Below is a small trained network, with its code and all its weights. Each question gives an input and a class and asks what happens when units are switched off, that is, made to give their printed mean instead of their output.

import numpy as np


def w(rows, s, z=0):
    codes = np.array(rows[::2]) - 128.0
    scale = np.full(codes.shape[1], s)
    scale[-1] = z or s
    return codes * scale


def f(y):
    return y / 2 * (1 + np.tanh(0.7978845608 * (y + 0.044715 * y**3)))


def log_softmax(a):
    a = a - a.max(-1, keepdims=True)
    return a - np.log(np.exp(a).sum(-1, keepdims=True))


def net(x, mask):
    res = np.array(x, float).reshape(1, 5) / 4 @ E
    y = f(res @ A[0][:, :-1].T + A[0][:, -1])
    res = res + np.where(mask, y, B[0][:, -1]) @ B[0][:, :-1]
    return log_softmax(res[-1] @ U[:, :-1].T + U[:, -1])


A, B = {}, {}
E = w([
[108,205,228,52],'x0',
[128,127,131,128],'x1',
[247,171,123,138],'x2',
[151,53,122,56],'x3',
[129,127,131,127],'x4',
],0.012)
A[0] = w([
[68,132,138,125,150],'n1',
[118,126,136,158,162],'n2',
[44,137,142,111,152],'n3',
[170,207,126,119,106],'n4',
[120,45,29,150,200],'n5',
[107,112,178,82,211],'n6',
[170,191,142,120,103],'n7',
[166,78,93,254,114],'n8',
[152,141,64,188,254],'n9',
[147,131,119,150,116],'n10',
[148,27,66,69,115],'n11',
[96,208,141,156,94],'n12',
[101,146,134,71,159],'n13',
[165,205,167,125,82],'n14',
[207,96,116,41,95],'n15',
[151,119,125,69,139],'n16',
[114,90,125,150,120],'n17',
[99,67,98,115,140],'n18',
[102,35,134,113,106],'n19',
],0.015,0.0086)
B[0] = w([
[102,137,160,177,168],'n1',
[177,111,122,145,146],'n2',
[126,93,126,186,186],'n3',
[153,153,73,90,169],'n4',
[160,157,166,79,252],'n5',
[159,140,87,171,190],'n6',
[122,130,79,108,164],'n7',
[128,105,105,217,229],'n8',
[87,151,206,139,229],'n9',
[162,116,114,164,140],'n10',
[118,134,136,77,209],'n11',
[185,56,84,108,168],'n12',
[136,137,122,195,168],'n13',
[135,110,84,70,173],'n14',
[89,51,168,254,179],'n15',
[90,123,157,165,155],'n16',
[134,140,141,110,150],'n17',
[108,150,145,92,179],'n18',
[119,146,155,71,179],'n19',
],0.0097,0.018)
U = w([
[95,160,203,150,125],'0',
[158,152,113,176,252],'1',
[149,181,148,3,8],'2',
],0.014,0.0016)

Each question gives the input, the list of numbers given to net, and the class t.
The units are the neurons (one row each of A and B). Each row of codes is followed by its name. A weight is (code - 128) times the scale printed after its matrix; where a second scale follows, it is the last column's (A, B and U).
mask holds one flag per neuron, in row order. A switched-off neuron (its flag False) gives its mean, the last column of its row in B, instead of its output. The means were averaged over made-up inputs and are rounded, as every weight is.
A unit's drop is (log p(t) with every unit on - log p(t) with that unit switched off) / (log p(t) with every unit on - log p(t) with every unit switched off).
The circuit of an input: a set's keep is (log p(t) with only the set's units on - log p(t) with every unit switched off) / (log p(t) with every unit on - log p(t) with every unit switched off). Starting from the 12 units with the biggest drops (on a tie, the unit counted first), units are removed one at a time, each time the one whose removal leaves the highest keep (on an exact tie, the one counted first), for as long as the keep stays at least 0.8.
units of the circuit, in order: the units of the circuit, biggest drop first
unit that matters most: the unit with the biggest drop
k most important neurons: the k neurons with the biggest drops, biggest first
drop when u is switched off: that unit's drop, to one decimal
input [4,1,1,0,6], class 2: units of the circuit, in order => (n8)
input [5,8,7,8,-3], class 1: 2 most important neurons => (n15; n9)
input [3,2,3,3,-7], class 1: units of the circuit, in order => (n9; n5)
input [1,-4,-1,-8,2], class 1: 2 most important neurons => (n12; n5)
input [-6,-2,1,3,-1], class 0: 2 most important neurons => (n8; n9)
input [-4,-1,1,7,4], class 0: 4 most important neurons => (n15; n14; n4; n16)
input [4,7,3,2,-4], class 1: units of the circuit, in order => (n9; n5)
input [0,-7,6,8,2], class 0: units of the circuit, in order => (n15; n8)
input [-2,-3,0,5,0], class 2: 2 most important neurons => (n8; n11)
input [3,-2,-8,0,-4], class 1: 2 most important neurons => (n9; n6)
input [8,3,3,-1,3], class 2: 2 most important neurons => (n8; n14)
input [3,-6,6,4,8], class 1: 2 most important neurons => (n15; n9)
input [4,7,3,7,-6], class 1: 3 most important neurons => (n9; n6; n5)
input [7,4,0,-3,-1], class 1: unit that matters most => n5
input [5,-7,-8,-6,-4], class 1: 2 most important neurons => (n12; n9)
input [8,0,-7,-8,3], class 1: drop when n12 is switched off => 0.1
input [-7,-7,-2,-4,-7], class 0: drop when n9 is switched off => 0.6
input [-2,-4,0,4,-1], class 2: drop when n8 is switched off => 0.2
